Look-ups in named tables: a row name and a column name give one cell, copied from the table.

Rap
fields: Pililo, Dul, Gozevul, Lumif, Fasun, Motur, Zop
Dibov: [4.4, 4.4, 4.7, 4.3, 3.4, 4.3, 4.3]
Tekat: [4.0, 8.0, 9.1, 5.2, 5.8, 5.3, 3.8]
Basuzu: [4.1, 2.0, 8.0, 5.0, 3.8, 3.8, 4.8]
Vokovo: [3.9, 5.9, 4.7, 4.3, 4.2, 4.3, 4.6]
Fes: [4.6, 4.3, 8.9, 5.2, 6.1, 5.7, 3.8]
Mur: [3.8, 4.6, 4.7, 4.3, 4.4, 4.4, 4.6]

Tekat, Lumif => 5.2
Vokovo, Dul => 5.9
Fes, Gozevul => 8.9
Mur, Motur => 4.4
Fes, Pililo => 4.6
Dibov, Zop => 4.3
Row with the largest Dul: Tekat

Table Tif
fields: Pud, Gak, Samog, Korebap
Laz: [5336, -3824, -4518, -2342]
Sigufa: [2008, -2234, -4421, -385]
Sak: [-3956, -1887, -6925, 1803]
Muserul: [3538, 897, 2995, -1014]
Kofis: [-6013, 501, 3917, -3873]
Vevu: [-417, 2419, -3912, -4605]

Laz, Korebap => -2342
Vevu, Gak => 2419
Vevu, Pud => -417
Laz, Gak => -3824
Muserul, Samog => 2995
Muserul, Gak => 897
Laz, Pud => 5336
Sigufa, Samog => -4421
Vevu, Samog => -3912
Kofis, Pud => -6013
Kofis, Korebap => -3873
Sak, Korebap => 1803
Sigufa, Korebap => -385
Sak, Samog => -6925
Kofis, Samog => 3917
Sak, Pud => -3956
Vevu, Korebap => -4605
Laz, Samog => -4518
Muserul, Pud => 3538
Row with the largest Korebap: Sak

Table Sutiga
,Vozo,Lazale,Duzibo,Fuziz,Fugevul,Pafovo,Gaf
Tif,0.101,-0.361,-0.322,0.209,0.404,0.060,0.040
Lom,0.215,0.571,0.423,-0.313,0.046,-0.208,0.601
Vifo,-0.188,0.410,0.055,-0.336,0.023,-0.063,0.331
Ber,0.291,-0.500,0.125,0.411,0.705,0.344,0.213
Pupun,0.885,0.382,0.354,0.536,0.148,0.020,0.310
Pekim,0.844,0.313,0.197,0.136,0.101,-0.413,0.486
Mogisuz,-0.605,0.649,0.288,0.195,0.046,0.938,-0.087
Bop,0.750,0.427,0.709,0.796,0.312,0.586,0.249
Voguni,0.227,0.544,-0.344,0.321,-0.240,-0.013,-0.144
Piri,0.989,0.285,0.137,0.341,0.086,-0.379,0.386
Dazo,0.566,-0.171,0.659,0.283,0.690,0.261,0.583
Zuf,0.598,0.582,0.002,0.622,-0.119,0.144,-0.037
Sigez,0.819,-0.038,0.182,0.039,0.320,-0.476,0.589
Pobeza,0.587,0.829,0.488,0.455,-0.077,0.252,0.240

What is the Vozo of Pekim in Sutiga?
0.844
What is the Lazale of Sigez in Sutiga?
-0.038
What is the Pafovo of Mogisuz in Sutiga?
0.938
What is the Gaf of Tif in Sutiga?
0.040
What is the Lazale of Pobeza in Sutiga?
0.829
What is the Fuziz of Pekim in Sutiga?
0.136
What is the Gaf of Bop in Sutiga?
0.249
What is the Duzibo of Pekim in Sutiga?
0.197
What is the Duzibo of Pobeza in Sutiga?
0.488
What is the Pafovo of Pobeza in Sutiga?
0.252

Table Taze
|  | Linul | Vafizo |
|---|---|---|
| Duneduk | 4651 | 1230 |
| Fem | 5876 | 6883 |
| Tos | 5594 | 4226 |
| Fiz | 9117 | 5660 |
| Zat | 5486 | 2954 |
| Gok | 1024 | 7127 |
| Kotido | 3651 | 1838 |
| Ruf | 6068 | 4304 |
| Kuza | 9881 | 8645 |
| Donufi | 6610 | 9040 |
| Zulunis | 8383 | 3941 |
| Bisefo | 7694 | 6246 |

Vafizo of Fiz is 5660
Vafizo of Donufi is 9040
Linul of Fem is 5876
Linul of Zulunis is 8383
Linul of Fiz is 9117
Vafizo of Gok is 7127
Linul of Donufi is 6610
Vafizo of Zulunis is 3941
Vafizo of Duneduk is 1230
Vafizo of Zat is 2954

Vizo.tsv
	Gam	Kubugam
Bik	4.64	2.29
Negim	8.50	0.40
Lata	9.68	5.39
Narol	3.99	8.57
Zos	3.39	5.15
Posad	3.54	0.67
Gusar	9.75	1.22
Bif	5.44	7.95
Nor	5.59	1.52
Vakis	5.39	8.98
Mab	4.62	2.50

What is the Kubugam of Narol in Vizo?
8.57
What is the Gam of Lata in Vizo?
9.68
What is the Gam of Negim in Vizo?
8.50
What is the Kubugam of Vakis in Vizo?
8.98
What is the Kubugam of Gusar in Vizo?
1.22
What is the Gam of Bik in Vizo?
4.64
What is the Kubugam of Posad in Vizo?
0.67
What is the Kubugam of Lata in Vizo?
5.39
What is the Gam of Zos in Vizo?
3.39
What is the Kubugam of Negim in Vizo?
0.40
What is the Kubugam of Bik in Vizo?
2.29
What is the Gam of Nor in Vizo?
5.59
What is the Gam of Posad in Vizo?
3.54
What is the Kubugam of Zos in Vizo?
5.15
What is the Gam of Mab in Vizo?
4.62

Nupes:
|  | Sef | Ris | Rar |
|---|---|---|---|
| Vizizam | 202 | 374 | 831 |
| Nugig | 223 | 298 | 261 |
| Zor | 290 | 249 | 386 |
| Lunep | 377 | 132 | 424 |
| Kig | 505 | 27 | 26 |

What is the Rar of Vizizam in Nupes?
831
What is the Ris of Lunep in Nupes?
132
What is the Ris of Kig in Nupes?
27
What is the Rar of Lunep in Nupes?
424
What is the Ris of Vizizam in Nupes?
374
What is the Rar of Kig in Nupes?
26
What is the Rar of Nugig in Nupes?
261
What is the Sef of Nugig in Nupes?
223
What is the Rar of Zor in Nupes?
386
What is the Sef of Vizizam in Nupes?
202
What is the Sef of Zor in Nupes?
290
What is the Sef of Lunep in Nupes?
377
What is the Sef of Kig in Nupes?
505

Table Lanune
       Barodar    Nulu  Zuvisu    Boza     Nal   Namuz
Nef     -4.767   6.926  -4.732   5.447   3.823   1.870
Mokor    3.077   3.886   6.231   1.846   1.034   8.326
Toda     0.645  -1.426  -0.436  -6.392  -7.452  -5.962

What is the Zuvisu of Toda in Lanune?
-0.436
What is the Nal of Nef in Lanune?
3.823
What is the Namuz of Toda in Lanune?
-5.962
What is the Nulu of Nef in Lanune?
6.926
What is the Barodar of Toda in Lanune?
0.645
What is the Zuvisu of Mokor in Lanune?
6.231
What is the Barodar of Mokor in Lanune?
3.077
What is the Nulu of Mokor in Lanune?
3.886
What is the Namuz of Nef in Lanune?
1.870
What is the Boza of Nef in Lanune?
5.447

Vedep.csv
,Megil,Seku,Diti,Somuvop,Nenuki,Fugur,Rizo,Les
Kes,100,128,161,70,136,149,128,153
Banar,142,117,227,27,53,69,157,195
Fil,243,178,105,242,205,216,170,116
Kiza,53,176,137,253,228,239,161,155
Gefutir,250,123,218,69,76,146,116,88
Lugoka,220,193,123,206,189,148,103,178

Somuvop of Fil is 242
Seku of Banar is 117
Nenuki of Gefutir is 76
Les of Lugoka is 178
Nenuki of Fil is 205
Nenuki of Lugoka is 189
Megil of Fil is 243

Mebov:
         Mifida  Kun  Siga  Lopip  Nozuri  Fenided  Pefati  Par  Vak
Fufozir     155  109    78    132     168      148     134  126  181
Lakepi       63  141    76     80     134      107     129  144  135
Terilo      191  165    93    162     110      184      80   74  202

Par of Lakepi: 144
Mifida of Terilo: 191
Lopip of Lakepi: 80
Vak of Terilo: 202
Siga of Terilo: 93
Vak of Fufozir: 181
Vak of Lakepi: 135
Pefati of Terilo: 80
Siga of Fufozir: 78

Zon =
columns: Difo, Zodat, Podi, Vut, Dorubuf, Luvelo, Mek, Bulolo
Sas: [66, 106, 117, 114, 113, 121, 102, 97]
Deba: [47, 143, 123, 155, 130, 212, 160, 148]
Lofu: [99, 64, 104, 68, 97, 26, 42, 43]
Dag: [85, 81, 102, 87, 116, 74, 66, 66]
Zopuzo: [46, 143, 124, 154, 129, 208, 158, 147]
Givad: [120, 120, 108, 113, 80, 114, 128, 130]
Rima: [102, 59, 100, 62, 98, 16, 34, 37]
Nidi: [87, 133, 99, 137, 133, 189, 153, 147]

Zodat of Nidi: 133
Podi of Zopuzo: 124
Dorubuf of Rima: 98
Difo of Nidi: 87
Luvelo of Sas: 121
Mek of Dag: 66
Luvelo of Deba: 212
Mek of Givad: 128
Vut of Zopuzo: 154
Mek of Rima: 34
Dorubuf of Deba: 130
Zodat of Dag: 81
Mek of Lofu: 42

Zimidi:
columns: Bosi, Ziv, Pab, Sigubir, Duz, Bok
Pelagop: [137, 149, 198, 152, 72, 69]
Dirag: [78, 97, 96, 93, 88, 40]
Guz: [75, 85, 78, 121, 107, 98]
Sidad: [142, 115, 104, 156, 150, 131]
Zode: [130, 133, 86, 96, 114, 117]
Pak: [138, 105, 48, 87, 135, 153]
Basef: [106, 97, 134, 102, 37, 39]
Liso: [87, 123, 133, 88, 95, 107]
Kadabog: [149, 136, 127, 78, 55, 98]

Sigubir of Pak = 87
Duz of Pelagop = 72
Pab of Guz = 78
Bosi of Sidad = 142
Ziv of Sidad = 115
Bok of Guz = 98
Row with the largest Duz: Sidad

Zumi
|  | Gikoz | Kabo |
|---|---|---|
| Bego | 728 | 297 |
| Kemoz | 974 | 850 |
| Vuguzi | 576 | 418 |
| Zunidov | 950 | 845 |
| Purir | 501 | 480 |
| Baga | 919 | 880 |
| Kazi | 420 | 500 |
| Bip | 787 | 912 |
| Vafi | 327 | 518 |
| Vum | 707 | 906 |
| Natofut | 325 | 499 |
| Tup | 602 | 898 |
| Tum | 107 | 557 |

Vafi, Gikoz: 327
Vuguzi, Gikoz: 576
Baga, Kabo: 880
Kemoz, Gikoz: 974
Vafi, Kabo: 518
Vum, Gikoz: 707
Bego, Gikoz: 728
Natofut, Kabo: 499

